Below are the code and all the weights of a small trained network. Each question names an input and a class and asks about switching units off, where a switched-off unit gives its printed mean instead of its output.

import numpy as np


def w(rows, s, z=0):
    codes = np.array(rows[::2]) - 128.0
    scale = np.full(codes.shape[1], s)
    scale[-1] = z or s
    return codes * scale


def norm(h):
    return h / np.sqrt((h * h).mean(-1, keepdims=True) + 1e-5)


def f(y):
    return y / 2 * (1 + np.tanh(0.7978845608 * (y + 0.044715 * y**3)))


def log_softmax(a):
    a = a - a.max(-1, keepdims=True)
    return a - np.log(np.exp(a).sum(-1, keepdims=True))


def net(x, mask):
    res = np.array(x, float).reshape(1, 4) / 4 @ E
    u = 0
    for l in range(4):
        y = f(norm(res) @ A[l][:, :-1].T + A[l][:, -1])
        res = res + np.where(mask[u : u + 5], y, B[l][:, -1]) @ B[l][:, :-1]
        u += 5
    return log_softmax(norm(res)[-1] @ U[:, :-1].T + U[:, -1])


A, B = {}, {}
E = w([
[103,199,174,137,171,118],'x0',
[127,100,115,141,158,1],'x1',
[50,130,70,126,118,118],'x2',
[92,122,183,94,107,117],'x3',
],0.0084)
A[0] = w([
[84,93,255,88,64,123,96],'L0N0',
[25,150,230,188,245,169,30],'L0N1',
[165,181,146,127,154,113,4],'L0N2',
[181,64,95,113,112,145,33],'L0N3',
[64,128,227,51,67,58,70],'L0N4',
],0.0064,0.0028)
B[0] = w([
[140,210,51,59,120,91,236],'L0N0',
[76,14,212,102,104,148,244],'L0N1',
[124,69,115,179,60,50,107],'L0N2',
[55,131,206,210,117,61,144],'L0N3',
[44,198,86,81,3,169,251],'L0N4',
],0.0067,0.0021)
A[1] = w([
[183,117,211,123,96,114,3],'L1N0',
[3,147,63,126,136,135,182],'L1N1',
[191,175,51,190,182,156,118],'L1N2',
[102,92,119,102,162,7,93],'L1N3',
[122,181,246,77,171,126,111],'L1N4',
],0.0069,0.0023)
B[1] = w([
[183,66,70,83,134,117,138],'L1N0',
[218,140,102,115,171,141,254],'L1N1',
[145,229,150,74,105,101,188],'L1N2',
[132,181,202,144,158,249,216],'L1N3',
[166,89,152,123,152,81,189],'L1N4',
],0.012,0.0044)
A[2] = w([
[188,26,110,171,167,158,134],'L2N0',
[58,168,142,99,177,157,2],'L2N1',
[35,123,208,174,255,168,150],'L2N2',
[114,45,130,83,212,60,129],'L2N3',
[116,63,26,150,78,145,187],'L2N4',
],0.0073,0.003)
B[2] = w([
[136,54,87,120,150,56,183],'L2N0',
[230,79,150,204,48,105,148],'L2N1',
[146,2,121,186,79,184,254],'L2N2',
[240,72,181,220,126,145,139],'L2N3',
[194,18,250,178,105,74,159],'L2N4',
],0.0062,0.0034)
A[3] = w([
[79,128,126,169,224,86,60],'L3N0',
[135,221,72,194,236,124,163],'L3N1',
[12,186,108,113,56,128,67],'L3N2',
[201,196,90,153,186,74,81],'L3N3',
[142,91,161,254,155,60,4],'L3N4',
],0.0079,0.0017)
B[3] = w([
[179,234,188,39,83,192,111],'L3N0',
[136,139,227,137,88,37,255],'L3N1',
[197,128,104,183,37,58,162],'L3N2',
[219,207,78,1,58,53,225],'L3N3',
[4,151,191,60,185,240,195],'L3N4',
],0.0076,0.0033)
U = w([
[106,159,155,72,28,71,167],'0',
[117,160,180,157,139,255,169],'1',
[95,28,186,150,146,140,204],'2',
[203,102,127,141,149,80,244],'3',
[91,134,77,161,173,119,1],'4',
],0.0093,0.0031)

Each question gives the input, the list of numbers given to net, and the class t.
The units are the neurons (one row each of A and B). Each row of codes is followed by its name. A weight is (code - 128) times the scale printed after its matrix; where a second scale follows, it is the last column's (A, B and U).
mask holds one flag per neuron, layer by layer. A switched-off neuron (its flag False) gives its mean, the last column of its row in B, instead of its output. The means were averaged over made-up inputs and are rounded, as every weight is.
A unit's drop is (log p(t) with every unit on - log p(t) with that unit switched off) / (log p(t) with every unit on - log p(t) with every unit switched off).
The circuit of an input: a set's keep is (log p(t) with only the set's units on - log p(t) with every unit switched off) / (log p(t) with every unit on - log p(t) with every unit switched off). Starting from the 12 units with the biggest drops (on a tie, the unit counted first), units are removed one at a time, each time the one whose removal leaves the highest keep (on an exact tie, the one counted first), for as long as the keep stays at least 0.8.
circuit, biggest first: the units of the circuit, biggest drop first
top k neurons: the k neurons with the biggest drops, biggest first
top k neurons in layer l: the k neurons of layer l with the biggest drops, biggest first
input [-2,8,3,-3], class 1: top 2 neurons : L1N3, L2N2
input [7,0,-2,-7], class 0: circuit, biggest first : L3N3
input [-4,-2,2,-4], class 0: top 4 neurons : L1N2, L0N1, L0N4, L2N2
input [7,8,-3,-6], class 1: circuit, biggest first : L1N3, L3N4
input [8,6,0,4], class 2: circuit, biggest first : L2N2, L1N2
input [2,-3,-8,6], class 3: circuit, biggest first : L1N4, L1N0
input [3,-4,7,-7], class 0: circuit, biggest first : L3N1, L1N3
input [7,-5,2,8], class 0: circuit, biggest first : L1N3, L3N2
input [-2,7,3,-5], class 1: top 3 neurons in layer 1 : L1N3, L1N1, L1N0
input [7,5,-7,3], class 2: circuit, biggest first : L1N1, L1N2, L2N2
input [-4,6,5,4], class 1: top 2 neurons : L1N3, L1N2
input [5,-3,-7,1], class 3: circuit, biggest first : L1N0, L1N3
input [5,6,-3,-7], class 0: top 4 neurons : L1N2, L0N1, L3N3, L3N1
input [-2,8,4,4], class 1: circuit, biggest first : L1N3
input [-6,5,-5,-7], class 0: top 4 neurons : L0N1, L1N2, L3N3, L1N1
input [5,7,-2,-6], class 1: top 4 neurons : L1N3, L1N1, L2N2, L0N0
input [5,-6,-7,-5], class 3: top 3 neurons : L1N3, L0N4, L1N4
input [7,0,-1,3], class 2: top 2 neurons : L0N1, L1N4
input [-6,8,-8,7], class 1: top 3 neurons : L1N3, L1N1, L3N3
input [0,7,-4,3], class 1: circuit, biggest first : L1N3
input [-6,7,-2,-5], class 1: top 2 neurons in layer 0 : L0N3, L0N1
input [5,-4,-3,1], class 2: top 2 neurons : L0N1, L1N1
input [5,3,2,-3], class 2: top 3 neurons in layer 0 : L0N1, L0N0, L0N4
input [-7,5,-2,-8], class 0: top 2 neurons : L1N2, L0N1
input [-3,-2,7,3], class 3: top 2 neurons in layer 1 : L1N1, L1N2
